Below is a small trained network, with its code and all its weights. Each question gives an input and a target symbol and asks what happens when units are switched off, that is, made to give their printed mean instead of their output.

import numpy as np


def w(rows, s, z=0):
    codes = np.array(rows[::2]) - 128.0
    scale = np.full(codes.shape[1], s)
    scale[-1] = z or s
    return codes * scale


def norm(h):
    return h / np.sqrt((h * h).mean(-1, keepdims=True) + 1e-5)


def f(y):
    return y / 2 * (1 + np.tanh(0.7978845608 * (y + 0.044715 * y**3)))


def softmax(a):
    e = np.exp(a - a.max(-1, keepdims=True))
    return e / e.sum(-1, keepdims=True)


def log_softmax(a):
    a = a - a.max(-1, keepdims=True)
    return a - np.log(np.exp(a).sum(-1, keepdims=True))


def net(x, mask):
    ids = ['ΔΩαβζηθλξ'.index(c) for c in x.split()]
    T = len(ids)
    res = E[ids] + P[:T]
    u = 0
    for l in range(3):
        q, k, v = (norm(res) @ M[l].T for M in (Q, K, V))
        z = softmax(np.where(np.tri(T) > 0, q @ k.T / 2**0.5, -1e9)) @ v
        res = res + np.where(mask[u], z, O[l][:, -1]) @ O[l][:, :-1]
        u += 1
        y = f(norm(res) @ A[l][:, :-1].T + A[l][:, -1])
        res = res + np.where(mask[u : u + 8], y, B[l][:, -1]) @ B[l][:, :-1]
        u += 8
    return log_softmax(norm(res)[-1] @ U[:, :-1].T + U[:, -1])


Q, K, V, O, A, B = {}, {}, {}, {}, {}, {}
E = w([
[95,79,12,82,73,203],'Δ',
[93,48,71,120,63,71],'Ω',
[144,139,153,191,120,75],'α',
[115,135,110,46,224,156],'β',
[81,208,166,118,158,136],'ζ',
[144,102,112,184,114,145],'η',
[72,82,134,115,171,144],'θ',
[119,107,175,79,80,146],'λ',
[70,97,245,148,26,148],'ξ',
],0.012)
P = w([
[254,150,94,134,169,157],'0',
[234,116,115,142,141,127],'1',
[190,112,106,144,129,118],'2',
[150,106,124,137,160,125],'3',
[101,97,128,135,157,121],'4',
[76,87,142,146,147,112],'5',
[58,57,167,157,151,129],'6',
],0.0059)
Q[0] = w([
[114,177,205,195,178,62],'0.h1',
[166,232,114,2,91,178],'0.h1',
],0.0096)
K[0] = w([
[48,198,206,143,173,106],'0.h1',
[245,201,91,97,115,122],'0.h1',
],0.011)
V[0] = w([
[237,66,25,175,170,1],'0.h1',
[221,224,86,138,126,6],'0.h1',
],0.0031)
O[0] = w([
[180,3,188,49,111,174,108],'0.h1',
[149,49,187,146,28,64,3],'0.h1',
],0.0032,0.0023)
A[0] = w([
[170,211,197,203,31,119,87],'0.n1',
[181,86,114,212,114,160,144],'0.n2',
[166,129,238,178,141,71,88],'0.n3',
[171,224,102,142,53,124,111],'0.n4',
[151,152,191,3,16,156,112],'0.n5',
[100,170,122,237,128,129,173],'0.n6',
[112,243,126,173,146,61,122],'0.n7',
[105,125,91,62,75,18,4],'0.n8',
],0.006,0.0012)
B[0] = w([
[173,139,205,104,158,173,249],'0.n1',
[113,158,85,175,177,150,225],'0.n2',
[105,179,151,140,140,203,215],'0.n3',
[151,97,88,85,158,130,127],'0.n4',
[77,112,89,129,254,136,225],'0.n5',
[106,148,76,142,169,121,198],'0.n6',
[123,150,40,164,157,129,178],'0.n7',
[157,130,108,147,27,92,104],'0.n8',
],0.0088,0.0018)
Q[1] = w([
[105,84,135,76,62,104],'1.h1',
[25,141,77,49,254,211],'1.h1',
],0.0099)
K[1] = w([
[187,98,124,135,77,156],'1.h1',
[9,139,152,126,21,159],'1.h1',
],0.012)
V[1] = w([
[94,153,254,131,10,173],'1.h1',
[58,117,148,206,182,207],'1.h1',
],0.0063)
O[1] = w([
[215,35,154,188,100,93,61],'1.h1',
[191,55,163,123,255,177,254],'1.h1',
],0.0062,0.0041)
A[1] = w([
[38,137,178,196,50,186,104],'1.n1',
[125,40,75,169,99,23,106],'1.n2',
[58,113,205,40,100,90,245],'1.n3',
[118,146,128,118,246,148,211],'1.n4',
[104,199,47,140,121,74,75],'1.n5',
[213,216,86,132,142,111,88],'1.n6',
[127,140,127,55,91,95,73],'1.n7',
[137,144,102,91,159,2,183],'1.n8',
],0.008,0.0013)
B[1] = w([
[176,41,159,166,133,91,142],'1.n1',
[131,144,155,179,2,46,132],'1.n2',
[162,66,59,201,112,3,139],'1.n3',
[193,63,120,136,65,48,254],'1.n4',
[209,95,218,158,182,150,154],'1.n5',
[154,104,72,174,127,63,134],'1.n6',
[171,175,129,135,86,94,126],'1.n7',
[176,39,138,191,33,149,116],'1.n8',
],0.0069,0.006)
Q[2] = w([
[48,84,93,17,35,139],'2.h1',
[82,248,186,119,81,117],'2.h1',
],0.011)
K[2] = w([
[222,239,135,1,8,189],'2.h1',
[230,194,83,154,212,78],'2.h1',
],0.0094)
V[2] = w([
[110,214,254,24,148,41],'2.h1',
[50,5,137,15,154,80],'2.h1',
],0.0077)
O[2] = w([
[151,78,153,251,177,2,2],'2.h1',
[211,235,147,142,118,145,173],'2.h1',
],0.0069,0.0087)
A[2] = w([
[28,152,120,26,93,247,86],'2.n1',
[150,182,160,97,203,195,193],'2.n2',
[124,242,82,137,110,169,69],'2.n3',
[4,156,102,130,224,56,3],'2.n4',
[69,101,255,166,123,145,24],'2.n5',
[140,111,82,185,125,167,166],'2.n6',
[42,32,114,145,36,36,142],'2.n7',
[107,24,126,69,174,98,110],'2.n8',
],0.0093,0.0014)
B[2] = w([
[143,135,97,5,152,148,253],'2.n1',
[77,121,136,130,86,98,184],'2.n2',
[110,133,160,171,117,203,168],'2.n3',
[63,161,159,120,153,74,129],'2.n4',
[126,61,146,131,140,169,146],'2.n5',
[143,148,117,85,150,111,141],'2.n6',
[68,90,56,164,84,136,132],'2.n7',
[98,134,174,150,86,146,143],'2.n8',
],0.015)
U = w([
[82,67,38,162,52,102,167],'Δ',
[149,202,172,152,86,153,112],'Ω',
[121,105,145,93,116,95,51],'α',
[124,15,212,142,159,168,180],'β',
[106,187,114,176,149,196,57],'ζ',
[20,150,150,111,199,49,180],'η',
[98,124,83,1,149,200,173],'θ',
[115,102,119,107,140,113,1],'λ',
[219,108,61,151,205,73,197],'ξ',
],0.0074,0.0033)

Each question gives the input, a string of symbols that net reads in full, and the target symbol t.
The units are the heads (2 rows each of Q, K, V and O) and the neurons (one row each of A and B). Each row of codes is followed by its name. A weight is (code - 128) times the scale printed after its matrix; where a second scale follows, it is the last column's (O, A, B and U).
mask holds one flag per unit, layer by layer, with each layer's heads first. A switched-off unit (its flag False) gives its mean, the last column of its rows in O or B, instead of its output. The means were averaged over made-up inputs and are rounded, as every weight is.
A unit's drop is (log p(t) with every unit on - log p(t) with that unit switched off) / (log p(t) with every unit on - log p(t) with every unit switched off).
The circuit of an input: a set's keep is (log p(t) with only the set's units on - log p(t) with every unit switched off) / (log p(t) with every unit on - log p(t) with every unit switched off). Starting from the 12 units with the biggest drops (on a tie, the unit counted first), units are removed one at a time, each time the one whose removal leaves the highest keep (on an exact tie, the one counted first), for as long as the keep stays at least 0.8.
circuit, biggest first: the units of the circuit, biggest drop first
most important unit: the unit with the biggest drop
k most important neurons: the k neurons with the biggest drops, biggest first
top k neurons in layer l: the k neurons of layer l with the biggest drops, biggest first
input β η β, target ξ: 2 most important neurons -> (0.n2 2.n1)
input Δ ξ Δ Δ ξ Δ ζ, target ξ: 2 most important neurons -> (1.n4 0.n7)
input Ω Δ Ω ξ θ, target β: circuit, biggest first -> (1.h1 2.n1)
input θ β ζ, target ζ: circuit, biggest first -> (2.n1 0.n7 2.h1)
input ζ ξ ζ, target ξ: 2 most important neurons -> (0.n7 2.n1)
input Δ α Δ η Ω λ, target Δ: most important unit -> 1.n3
input Δ λ Δ η, target Ω: top 3 neurons in layer 0 -> (0.n5 0.n2 0.n7)
input Δ ζ Δ Δ λ ζ, target Ω: circuit, biggest first -> (0.n5 2.h1 2.n1)
input β Δ β α, target Δ: 2 most important neurons -> (1.n1 2.n7)
input Δ ξ θ, target β: 2 most important neurons -> (2.n1 0.n3)
input ξ α Δ ξ λ Δ ζ, target Ω: top 2 neurons in layer 1 -> (1.n4 1.n5)
input ξ Ω θ, target Δ: 2 most important neurons -> (0.n1 1.n3)
input ζ Ω Δ λ α, target Ω: circuit, biggest first -> (2.h1 2.n1 1.n4)
input Δ ζ Δ ξ Ω η β, target Δ: top 2 neurons in layer 1 -> (1.n3 1.n4)
input Δ Δ ζ ξ λ, target β: 3 most important neurons -> (0.n5 2.n1 2.n8)
input λ Δ Δ θ ζ, target ζ: circuit, biggest first -> (2.n1 2.h1 0.n7)
input ξ Δ ξ η η, target ξ: most important unit -> 1.n4
input ξ α Δ Δ λ ξ, target β: top 2 neurons in layer 2 -> (2.n1 2.n5)
input ξ η Ω Δ Δ ζ, target η: top 2 neurons in layer 1 -> (1.n5 1.n4)
input α Δ Ω ζ θ, target Δ: 2 most important neurons -> (1.n3 0.n8)
input ξ θ Δ ξ β, target β: top neuron in layer 2 -> (2.n1)
input Δ ξ ξ Δ α, target ξ: 3 most important neurons -> (1.n4 2.n1 0.n7)
